array([[ -8.0, -48.2,   4.0,  70.0,  -1.8, -10.9,   3.7, -39.2,   2.7],
       [-37.7,  65.4,  15.9,  49.8,  63.4,  11.9,  21.8,  12.4, -10.3],
       [ 66.8,  25.6,  15.6, -45.4,  19.3, -34.2, -45.6, -50.2,  41.5],
       [ 60.5,  39.3,   5.3,  37.3,  49.8, -40.0, -49.0,  73.9,  -3.5],
       [-12.6,  48.1, -64.7,  62.9, -57.8,  57.8, -52.8, -34.5,  57.1],
       [ 63.6, -51.8, -40.1,  64.2,  34.4, -45.2, -53.1,   2.6,  70.0]])	70.0

array([[  9.5,  -6.2,  -5.1,   4.5,  -9.4,  11.7,  -0.1,  14.9,  10.7,
          8.6, -60.2,  -6.9],
       [ -7.2,  13.2,  -7.0,   5.7,   7.4,  22.9,   0.5,   9.6,  -0.9,
          2.9, -58.0, -10.7],
       [ 18.7, -20.1,   4.5,  -3.3, -14.2,  -6.3,  -0.1,   8.2,  10.9,
          8.4, -18.8,   2.1],
       [ 14.9, -10.6,  11.6,  -9.1,   3.8,  15.4,   2.2,  14.2,   1.6,
         13.5, -68.2,  -5.4],
       [  2.4,  -2.7,  -4.9,   4.1,  -7.5,  -1.3,  -0.7,   2.9,   5.7,
          0.6,  -5.8,  -0.7],
       [ 13.9, -12.9,  16.2, -13.0,   5.0,   3.2,   2.1,   5.3,  -2.2,
          9.5, -26.0,   0.9],
       [  3.5,  -3.9,  -9.9,   8.2, -13.7,  -2.0,  -1.4,   5.2,  10.4,
          0.7, -10.4,  -1.5]])	-1.5

array([[ 45.0, -29.5,  46.8,  46.3, -15.6, -25.2,  -9.8,  33.3],
       [  3.4,  51.8,   6.3,  -3.4, -27.6,  -9.8, -71.1,  -0.1],
       [-55.9, -25.5,   8.0,   3.7, -33.9,  13.2, -27.5,  52.2],
       [ -4.3,  55.1,   5.3,  -1.9, -24.2, -18.8, -68.3,   4.2],
       [ -8.9,  53.6,   5.1,  -2.2, -24.9, -22.4, -67.7,   7.5],
       [-22.5,   1.2,  20.2,  39.1,  64.6,  21.2, -32.0, -10.8],
       [ 28.2,  23.3,   0.6,   4.3, -15.7,  44.2, -75.3, -15.2],
       [ 29.3, -30.8,  52.6, -34.8,  40.4, -22.5, -27.8,  26.6]])	26.6

array([[ 24.0,  26.6,  29.3, -41.0,  26.9,  20.2,  24.0,  24.5,  25.8],
       [-13.6,  -7.3,   0.4, -72.9,   1.9,  -8.5,   0.4,  -8.4,   4.2],
       [ 36.3,  34.6,  33.2,  26.2,  30.4,  28.3,  27.6,  31.9,  27.5],
       [ 23.7,  26.1,  29.7, -43.7,  27.5,  19.6,  24.9,  23.8,  27.1],
       [ 39.8,  34.8,  32.5,  32.3,  31.4,  28.0,  27.2,  31.0,  27.6]])	27.6

array([[  2.8,  -1.5,  -9.1,  -3.2,  -6.2,  -8.8,  -5.5,  46.2,  -3.6,
         11.3,  -5.9,  -8.7, -10.2, -22.3,  16.6],
       [-12.5,   4.9,   7.4,  -7.1, -17.8,   0.3,  -2.8,  19.6, -33.6,
         13.8, -24.6,   2.9,  -5.9,   5.9,  14.5],
       [-13.2,  26.1,  15.9,  -9.6,  15.0, -24.3, -11.3,  16.1,  13.4,
         -6.2,  15.3, -26.5,  12.8,  14.1,  -0.2],
       [ -3.5,  54.2,  15.7,  -9.5,   3.7,   1.9,  -9.3,   6.7,   1.2,
         20.3,   0.7,   1.1,   7.0,   7.8,  26.5],
       [  2.1,   5.8, -14.0,   6.4, -35.8,  -5.6,   5.6,  27.0,  -5.1,
          7.8, -34.2,  -6.3, -39.8, -19.9,  12.3],
       [ 19.3,  12.2,   0.0,  32.0,  -5.5,   3.3,  32.2, -22.2,   9.1,
         12.1,  -7.6,   1.4,  -6.5,   0.6,  11.5],
       [-44.2,   6.4,   6.9, -62.8,   5.4, -15.6, -60.4,  30.7,  -8.8,
         -5.7,   5.2, -15.0,   6.8,   5.1,  -1.6],
       [ 12.6, -15.9, -28.3,   5.3, -10.9,   5.1,   1.1,  25.9,   2.4,
          7.1,  -8.0,   6.2, -20.5, -38.9,   9.9]])	9.9

array([[-31.5,  43.2, -11.7, -13.4,  17.6, -36.9,  58.0,  -3.8, -35.4,
          0.8,   3.1],
       [-12.2,  57.9,  -0.6, -28.3, -27.6,  -0.9,  54.3,   5.9,  -0.2,
        -50.0,  -5.7],
       [-16.5,  19.0, -11.5,  -0.9,  12.9, -22.4,  21.6, -19.8,  -9.2,
         -3.9,  12.7],
       [ 26.2, -46.0,  31.3, -11.4,   0.1,  23.4, -41.4, -62.8,  23.5,
         -1.4,  -7.9],
       [ 11.1, -20.2,  14.9,  -5.9,  -3.8,   9.7,  -6.5, -45.7,  -4.8,
         17.6, -21.8],
       [ -2.7,   8.5,   6.2, -13.6,   1.5,  -4.6,  13.1, -26.8,  -0.4,
        -10.1,  -1.0],
       [ 17.0, -36.9,   7.0,  12.8,  -1.6,  20.9, -43.8, -56.8,  21.2,
          5.7,   3.7],
       [-12.1, -44.2, -38.9,  60.8,  31.3, -23.5, -35.2, -61.6, -38.5,
         78.5,  10.1],
       [  9.0,  -7.0,   5.9,   1.9, -12.8,  14.8,  -9.2, -37.0,   2.5,
          4.2, -13.0]])	-13.0
